Z157: [ 92 117 108 115 139 150 177 128 141  67 161 125 129 126 175 127  82 111
  94 145]
Z405: [172 105 131 143 170 119  46 103 152  82 149 107  96 143 171 138  77 123
 118 155]
Z712: [ 78 116 128 108 131 131 185 118 137  81 160 108 131 151 171 124  62 120
 119 142]
Z575: [ 84 101 122 123 135 142 168 114 145  83 155 117 112 136 175 131  52 134
 112 141]
Z831: [ 84 115 109 138 133 129 128  91 114 136 143 114 106 145 174 113  57 121
 112 149]
Z884: [140 143 116 124 124 114  91 128 129 136 152 124 172 147  90 103  87 147
  80 136]
Z83: [ 71  87 121 126 133 106 160 119 157  80 162 131 128 153 157 139  40 120
 123 159]
Z58: [ 93 109 106 126 147 114 189 121 163  82 172 105 131 143 170 121  46 103
 118 146]
Z872: [ 88 121 120 137 129 146 176 137 164  79 145 102 114 153 166 141  53 120
 100 151]
Z957: [ 73 106 136 138 129 135 196 123 139  85 168  98 121 146 183 121  62 154
 104 148]
Z832: [ 82 107 121 121 116 124 183 143 162  85 147  89 132 149 165 126  49 126
  99 143]
Z805: [ 79  94 113 128 116 128 164 138 145  78 161 111 118 170 177 125  63 140
 127 169]
asked: [114  91 128 129 136] -> Z884
dup Z83:  -> [157]
dup Z575:  -> [112]
asked: [172 105 131 143 170 121  46 103] -> Z58
asked: [ 91 128 129 136 152 124 172 147  90] -> Z884
dup Z805:  -> [128]

Z657: [164 119  61  87 159 175 143 171  96  83  81 155 151 110 164  81  93 129
 101  93 159  90 124  83 127  79 138  68 147 152 166 166 123 178 146 175
 164  76 142]
Z327: [104  84  87 172 110 103  77  81 202 108 134 133 124 153  77 165 132 173
  87 133 133  90 102  94 124 133 161 108 116 118 124 150 124 135 133 118
 137 132 131]
Z531: [164 119  61  87 159 175 143 171  96  98  81 155 151 110 164  81  93 129
 101  93 159  90 124  83 127  79 138 108 116 116  77 135 131  96 154 195
 119 130 107]
Z757: [161 116  61  70 160 170 144 166  96 101  84 142 148 112 148  83  98 137
 108  97 162 110 124  79 137  74 130  76 144 152 171 182 125 186 160 168
 149  78 133]
asked: [164 119  61  87 159 175 143 171  96  83  81 155 151 110 164  81  93 129
 101  93 159  90 124  83 127  79 138  68 147 152 166 166 123 178 146 175
 164  76 142] -> Z657
asked: [101  84] -> Z757
asked: [104  84  87 172 110 103  77  81 202 108 134 133 124 153  77 165 132 173
  87 133 133  90 102  94 124 133 161 108 116 118 124 150 124 135 133 118
 137 132 131] -> Z327
asked: [124 150 124] -> Z327

Z362: [181  95 131 105 116 145 141 103 116 151 151]
Z118: [176 125 137 107  96 217 187 155 134 155 155]
Z629: [127 129 102 170 170 174 125  76 148 128 106]
Z334: [109 123 135  76  76  76 124  76 128 148 106]
dup Z334:  -> [76]
dup Z118:  -> [155]
asked: [174 125] -> Z629
asked: [135  76  76  76 124  76 128 148 106] -> Z334
asked: [127 129 102 170 170 174 125  76 148 128 106] -> Z629
asked: [ 76 128 148 106] -> Z334
dup Z629:  -> [170]

Z461: [131 128 124 121 130 136 133 122 132 131 126 131 196 125 137 121 118 125
 125 121 134 122 128 136 137 128 118 118 136 133 133 128 125 134 121 138
 127 118 132 127 130 129 139 120 134 129 131 136 121 135 140 132 128 136
 131 136 132 133 117 137]
Z131: [128 131 130 121 134 123 134 125 134 131 133 133 125 123 118 130 134 129
 130 129 129 132 125 122 122 132 123 117 127 121 133 130 134 125 130 131
 134 132 118 119 123 137 127 129 124 126 124 134 123 129 124 131 136 105
 129 122 134 130 127 128]
Z844: [126 121 124 132 126 130 121 124 130 126 126 123 138 133 107 129 130 124
 132 132 128 131 129 127 126 127 132 136 122 129 126 124 122 128 128 124
 133 133 123 131 130 127 122 132 123 128 127 127 131 127 124 127 126 142
 129 126 130 128 125 128]
Z569: [122 128 131 129 134 136 134 125 125 127 130 130  86 125 132 132 136 137
 125 121 122 129 122 130 123 136 128 111 129 121 129 134 138 128 134 122
 129 133 124 119 123 131 141 129 126 123 127 133 128 125 127 128 130 136
 127 128 125 122 136 126]
Z961: [137 142 136 126 121 129 129 123 122 130 133 133  49 126 131 129 123 124
 128 141 129 128 136 118 131 118 133 125 130 132 125 127 129 119 128 135
 119 118 140 138 129 123 133 128 134 136 127 118 131 127 124 126 129 130
 123 126 122 133 138 120]
asked: [128 131 130 121 134 123 134 125 134 131 133 133 125 123 118 130 134 129
 130 129 129 132 125 122 122 132 123 117 127 121 133 130 134 125 130 131
 134 132 118 119 123 137 127 129 124 126 124 134 123 129 124 131 136 105
 129 122 134 130 127 128] -> Z131
asked: [129 130 129 129] -> Z131
asked: [137 142 136 126 121 129 129 123 122 130 133 133  49 126 131 129 123 124
 128 141 129 128 136 118 131 118 133 125 130 132 125 127 129 119 128 135
 119 118 140 138 129 123 133 128 134 136 127 118 131 127 124 126 129 130
 123 126 122 133 138 120] -> Z961
asked: [131 128 124 121 130 136 133 122 132 131 126 131 196 125 137 121 118 125
 125 121 134 122 128 136 137 128 118 118 136 133 133 128 125 134 121 138
 127 118 132 127 130 129 139 120 134 129 131 136 121 135 140 132 128 136
 131 136 132 133 117 137] -> Z461
asked: [125 130 131 134 132 118 119] -> Z131

Z159: [139  90 162 101 188 187 135 127 157  88 108 136  88  96 150 160 130 144]
Z686: [ 97 125 118 106  83 115  97 162 136 143  92  92 168  94 111 191 148 116]
Z201: [161 125 149 150 130 164 213 116  91 124 170 106 139 143 156 137 152 118]
Z222: [114 141 150 161 150  90  45 125 173 138  90 160 127 124 140 132 116 137]
Z103: [161 123 133 114  74 103 181 131  49 122 132 129 122 159 113 102 129 135]
Z621: [154 105 129 148 112 105 124 150  90 105 108 182  82 185  86  68 109 149]
Z763: [128 122 159 113 132 174  86 126 150 142 134 148 110 137 106 132 168 104]
Z343: [147 108 119  98 169 120 184 120 100 102 138 120 117 124 142 108  96 149]
Z414: [149 128 153 104 154 205 158  84 138 111 163 141  83 116 153 118 146 123]
Z115: [144 102 184 144 120 155 105 148 131 107  84 151 103 127 133 169 156 134]
Z189: [112 151 137 138  83  83  71 133 132 155  97 129 153 121 124 148 139 121]
Z975: [128 162 138 132 146 155 116  76 158 143 165 138 116 120 158 111 136 115]
asked: [162 138 132 146 155 116  76 158 143 165] -> Z975
dup Z763:  -> [132]
asked: [129 122 159 113 102] -> Z103

Z996: [172  68 214 190  54 188 189  69  46 173  89 116 208  62 158 170 106  57
 207]
Z184: [111 201  74 159 184  95  79 137  51  44 173 106 137 193 140  54 153 178
 151]
Z240: [214 199 184 170 118  45 200  98  95  65 176 180 180  64 104 190  89 119
 142]
Z772: [ 88 187 159 145  72 138 107 104  86  77 114 125  54 123 200 148 102 162
 208]
Z953: [109 148  50  84  84 161 184  96 102 169 200  46 125 138 112 166 145 109
 200]
Z861: [172  68 214 190  54 188 189 170  46 173  89 116 208  62 170 170 106  65
 142]
Z467: [109 148  50  84  47 161 184  96 102 169 172  46 125 131 101 143  76 148
 163]
Z649: [ 92 154  97 100 149 137 211 149 122 128 182 201  89  76 199 181  70 161
 120]
dup Z649:  -> [149]
dup Z240:  -> [180]
dup Z861:  -> [170]
asked: [161 184  96 102 169 172  46 125 131 101 143  76] -> Z467
dup Z184:  -> [137]

Z120: [ 91 161 108 120  93 115  99 167 117 125  80  93  80 138  93 105  96 118
  97  86  84 128 151 122 168  98 122 115 113 154 130  96 106 124 129 118
 151 135]
Z312: [158  97 152 123 151 147 155 110 186 108 169 169 169 145 160 177 181 159
 172 173 172 129 127 134  92 182 180 147 192  73 130 181 141 126 158 159
  99 115]
Z781: [ 92 160 109 120  94 115 101 166 119 124  81  94  81 139  94 107  98 119
  98  88  86 128 151 122 167 100 123 115 115 152 130  98 107 124 130 119
 150 135]
Z491: [ 87 165 106 119  90 113  97 171 115 125  75  89  75 138  89 102  92 117
  93  82  79 128 153 121 172  95 120 113 110 157 130  92 104 124 128 117
 153 136]
Z857: [183 100 164 148 179 156 173  96 158 140 137 182 196 131 181 170 180 154
 178 190 192 139 114 147  93 178 153 156 164 105 137 137 164 143 142 154
 112 130]
Z221: [183 116 157 166 187 150 170  90 103 173 192 169 192 108 178 136 149 130
 158 176 181 144 102 151 108 143 101 150 105 156 138 149 172 155 111 130
 134 146]
Z176: [183 116 157 166 187 150 170  90 103 173 192 169 192 108 178 136 149 130
 158 176 181 144 102 151 108 143 192 158 210  57 132 204 156 130 163 170
  87 113]
Z230: [ 76 166 103 107  76 112  89 185 140 107  62  85  62 153  80 113  99 126
  94  76  71 126 167 117 176 104 145 112 136 139 130  99  94 116 144 126
 148 130]
Z560: [ 91 161 108 120  93 115  99 167 117 125  80  93  80 138  93 168  96 118
  97  86 108 128 151 146 168  98 122 115 113 154 130  96 106 124 141 118
 151 135]
asked: [ 91 161 108 120  93 115  99 167 117 125  80  93  80 138  93 105  96 118
  97  86  84 128 151 122 168  98 122 115 113 154 130  96 106 124 129 118
 151 135] -> Z120
asked: [150 105] -> Z221
asked: [183 116 157 166 187 150 170  90 103 173 192 169 192 108 178 136 149 130
 158 176 181 144 102 151 108 143 101 150 105 156 138 149 172 155 111 130
 134 146] -> Z221
asked: [ 97  86 108 128 151] -> Z560

Z172: [ 76 140 101 121 176  99  92 152  69  57 152]
Z101: [ 74 144 108 130 174  97  91 156  71 141 143]
Z713: [135  82  85 157 103 210 106 131 160  97 154]
Z609: [138  84  81 151 103 209 104 125 160  97 159]
Z180: [ 55  86  79  99 183  55 119 165  66  55 139]
Z138: [ 85 179  98 117 179  98  90  74  74  57 179]
Z819: [ 74 144 108 130 174  97  91 156  71  53 150]
Z90: [135  79 118  90 161  97  91  97 115  84 148]
Z359: [134  91  82 157 111 204 107 132 157 103 160]
dup Z180:  -> [55]
dup Z172:  -> [152]
asked: [ 85 179  98 117 179  98  90  74  74  57 179] -> Z138
asked: [204 107 132] -> Z359
dup Z359:  -> [157]

Z674: [168 184 103 102 180 103 100 168 125 168 168 156 101 168 111]
Z106: [153 184 103 125 180 125 100 156 125 180 125 156 101 111 111]
Z16: [138  98 110 113 101 111 113  78  78 104  81 139 113  79  78]
Z826: [ 87  45 162 162  71 161 167  78 121  34 158  82 166 157 157]
asked: [168 184 103 102 180 103 100 168 125 168 168 156 101 168 111] -> Z674
asked: [138  98 110 113 101 111 113  78  78 104  81 139 113  79  78] -> Z16
asked: [ 78 121] -> Z826

Z265: [129 146 129  98 142 140  90 144 137  93  93  99  95 146 161 187 163 104
 125 169  93 166  94 166 162  93 160 145 153]
Z98: [129 156 132 141 158 157 150 157 137 156  87 149 153 160  99  49  93  77
 130  92 154  92 159  95  94 156  95 165 129]
Z859: [140  73 123 151  86  83 140  79 120 119 183 127 121  63 124  94 121 197
 125 120 122 123 129 122 128 119 129  69  79]
Z526: [142 165 126  97 161 155 104 162 135 111  78 112 115 176 147  90 144  60
 133 148 111 148 108 149 147 112 149 179 153]
Z690: [140  73 123 151  86  86 140  86 120 119 183 127  86  63 124  94 121 197
 125 120 122 123 129 122 128 183  95 152 136]
asked: [140  73 123 151  86  86 140  86 120 119 183 127  86  63 124  94 121 197
 125 120 122 123 129 122 128 183  95 152 136] -> Z690
asked: [129 146 129  98 142 140  90 144 137  93  93  99  95 146 161 187 163 104
 125 169  93 166  94 166 162  93 160 145 153] -> Z265

Z481: [132 135  61 127]
Z354: [131 134 130 125]
Z94: [131 135 127 135]
Z725: [137 136 119 137]
Z135: [132 132 119 132]
asked: [135  61 127] -> Z481
dup Z725:  -> [137]
dup Z135:  -> [132]
dup Z94:  -> [135]
asked: [119 137] -> Z725
asked: [131 134 130] -> Z354

Z619: [ 87  81 124 136 157 128  75  78 118 152 165 124 161  96  65  78]
Z3: [152 167 122 161  96  65 126 113 168 170  91 198 116 172 160 167]
Z435: [153  92 185 166 101 152  78 113 168 170  91 198 116  81  89  85]
Z505: [ 87  81 124 136 152 116 168 170  78 113 101 198  81  91  65 126]
asked: [ 87  81 124 136 152 116] -> Z505
asked: [153  92 185 166 101 152  78 113 168 170  91 198 116  81  89  85] -> Z435
asked: [113 101 198  81  91  65 126] -> Z505
dup Z505:  -> [81]
dup Z3:  -> [167]
asked: [101 152  78 113 168 170  91 198 116  81] -> Z435
asked: [ 91  65 126] -> Z505

Z326: [146 147 137 129 158 119  79 119 104  42]
Z592: [135 172 154 124  98 166  92 151 118 114]
Z986: [131 107 120 135 158 119  79 131 137 175]
Z538: [140 156 164 144 135  92  75  89 152 163]
Z886: [163  38  92 180 210  81 142 106 173 149]
Z677: [146 147 137  49 158 119  79  93 104  42]
Z111: [ 61  69  47  53 113 164 134 164  52 164]
dup Z986:  -> [131]
dup Z326:  -> [119]
asked: [146 147 137  49 158 119  79  93 104  42] -> Z677
dup Z111:  -> [164]

Z294: [220 176 185 206 112 176 204 197  90 197 197 176  95  99 172 189]
Z34: [ 94 154  83 119 164 147  83 144 151  88 151 159 145 167 135  51]
Z166: [147  58 147 151  88 151 159  88 184 130 149 153 188 191 137 110]
asked: [147  83 144 151  88 151 159] -> Z34
asked: [220 176 185 206 112 176 204 197  90 197 197 176  95  99 172 189] -> Z294
asked: [ 94 154  83 119 164 147  83 144 151  88 151 159 145 167 135  51] -> Z34

Z22: [ 91 162 137 224 199 134  84  84 162 130 139 131  95 156 157 115 138 107
 146 132 215 216 164 193]
Z440: [ 82 168  74 149 111  63  94 170 130 150  62  73  80 113 157 146  77 160
 160 113 142 151 173 183]
Z820: [148 162 129 139 131  95 156 157 147 123 122  95 121 131 131 117 137 120
 128 156 158 158 145 155]
Z794: [166 117 143 119 199 164 163 110 160 130 172 183 170 154 134 147 141 133
 119 146  91  87 107  89]
dup Z794:  -> [119]
asked: [ 91 162 137 224 199 134  84  84 162 130 139 131  95 156 157 115 138 107
 146 132 215 216 164 193] -> Z22
asked: [224 199] -> Z22
asked: [ 84 162 130 139 131  95 156 157] -> Z22

Z851: [134 120 136 136  89  90 132 140 113 145 205 121  96 156 151 102 117 159
 141]
Z89: [130 126 130 131 121 121 129 131 123 132 136 126 124 135 135 123 125 135
 129]
Z371: [134 118 136 136  89  90 132 140 113 145 205 121  96 156 151 102 117 159
 141]
Z353: [129 123 128 131 121 121 128 128 126 128 136 126 124 130 129 128 127 128
 129]
Z785: [129 126 128 131 121 121 128 128 128 128 136 126 124 130 129 128 127 128
 129]
Z424: [130 123 131 131 113 113 129 134 123 135 153 125 118 140 140 117 122 141
 132]
Z871: [129 123 128 132 121 129 127 128 129 128 136 126 124 130 129 128 127 128
 126]
Z727: [132 121 133 133  97 105 131 137 120 138 188 122 107 145 145 112 120 147
 135]
Z235: [133 121 134 134  89  97 132 140 116 142 188 121 101 150 151 107 117 153
 138]
Z444: [133 118 136 137 105 129 127 128 129 128 136 121 101 135 124 128 130 141
 123]
Z654: [129 122 130 132 121 129 127 128 129 128 136 126 124 130 129 128 127 128
 126]
asked: [140 140 117] -> Z424
asked: [126 128 136 126 124] -> Z353
dup Z371:  -> [136]

Z177: [190 113  85 207 168 207  92 207 133 162]
Z126: [ 84  45 145 224 103  96  96 150  86 204]
Z51: [100  78 138 201 119 103  91 134 105 183]
Z26: [125  99 109 109 186  99 125 119 152 130]
Z556: [122  99  79 181 188 108  69 139 166 102]
dup Z177:  -> [207]
asked: [ 85 207 168 207] -> Z177
dup Z126:  -> [96]
asked: [ 99 125] -> Z26
asked: [125  99 109 109 186  99 125 119 152 130] -> Z26

Z683: [203  79 134 112 116 151  81 148 127  82 124 123 130 154  79 181 154]
Z571: [147 146 109 118 146  97 120 111 149 147 158 100 154 130 146  93 160]
Z25: [135 141  70 112 122 156  83 182  77 120  40  80 122 131 128 120 146]
asked: [203  79 134 112 116 151  81 148 127  82 124 123 130 154  79 181 154] -> Z683
asked: [130 154] -> Z683

Z650: [145  78  86 176]
Z889: [184 143 139 190]
Z402: [ 71 159 175 161]
Z517: [ 49 119 144 153]
Z705: [145  78 143 213]
Z464: [198 148 137 170]
Z368: [194 106  94 159]
Z45: [ 71 159 175 155]
Z207: [ 74 159 175 161]
Z595: [128 128 145 212]
Z846: [121  97 117 204]
Z743: [ 84  70  80 125]
asked: [ 71 159 175 161] -> Z402
asked: [194 106  94] -> Z368

Z977: [160  98 206 103 138]
Z236: [116 116  90 116 116]
Z665: [130  94 216 130 131]
Z969: [119  95 119 175 119]
dup Z236:  -> [116]
dup Z969:  -> [119]
dup Z665:  -> [130]
asked: [130  94 216 130 131] -> Z665
asked: [ 95 119 175 119] -> Z969

Z519: [130 128 136 128 130 129 131 128 139 130 136 128 131 130 130 138 131 129
 126 130 127 129 135 141 128 132 129 141 130 130 147 129 139 130 129 134
 129 130]
Z78: [122 103 155 186 143 126 138 112  98 142 130 175 168 125 115 151 114 111
 128 164 126 156 156  70 197 144 133 173 122 165  66 173 163 123 129 151
 178 133]
Z915: [130  69 162 128 133 119 148  91 141 132 118 128 133 121  91 176 131  89
 127 131 128 130 180 141 121 157 129 208 129 132 150 128 186 131 127 170
 128 135]
Z376: [121 112 151 186 143 122 136 118  98 141 133 174 168 127 120 145 113 117
 128 164 126 156 148  69 197 139 133 162 122 165  66 173 156 123 130 145
 179 133]
asked: [186 131 127] -> Z915
asked: [121 112 151 186 143 122 136 118  98 141 133 174 168 127 120 145 113 117
 128 164 126 156 148  69 197 139 133 162 122 165  66 173 156 123 130 145
 179 133] -> Z376

Z134: [171  75 130  81 100  86 167  92]
Z318: [ 84  84 130 130 166 191 130 113]
Z445: [111  55 116 151  60 180  87 140]
Z370: [111  55 116 151  60 180 131 118]
Z791: [ 97  73 172 171  76 130 199 184]
Z410: [184 163 177 193 164 177 130 121]
Z974: [ 74 191 120  98 174 155 158 158]
dup Z410:  -> [177]
asked: [111  55 116 151  60 180  87 140] -> Z445
asked: [ 97  73 172 171  76 130 199] -> Z791
dup Z974:  -> [158]
asked: [ 75 130] -> Z134
asked: [171  76 130] -> Z791

Z39: [115 200 119 183]
Z168: [115 200 118 183]
Z703: [141 163  65 164]
Z924: [103 103 135 148]
dup Z924:  -> [103]
asked: [103 103 135] -> Z924
asked: [115 200 118 183] -> Z168

Z684: [151 155  77 117 107  89  95 135 153 112 141 145 143]
Z304: [168 150 154  65 160 158 108 112  65 105 165 145 167]
Z711: [168 150 154 177 160 158 108 112  65  99 164 125 166]
Z61: [122 108 146  87  66 126 133 148 109 101 103 128  72]
Z960: [141 141  81  80 201 111 111 185 102 111 141 111 163]
Z671: [ 89 104 135 132  80 132 137 148 137 143 132  81 123]
Z506: [132 126 116  98  81  70 137 144 140 114  94 137 175]
dup Z304:  -> [65]
asked: [185 102 111 141 111 163] -> Z960
dup Z506:  -> [137]
asked: [122 108 146  87  66 126 133 148 109 101 103 128  72] -> Z61

Z70: [102 165 156  98 133 117 189  64 148]
Z390: [148 110 184 110  72 129 106  79 193]
Z934: [168  61 132 121 103 120  54 168 123]
Z967: [153 165 204 186 186 186  71  69 108]
asked: [189  64 148] -> Z70
dup Z967:  -> [186]

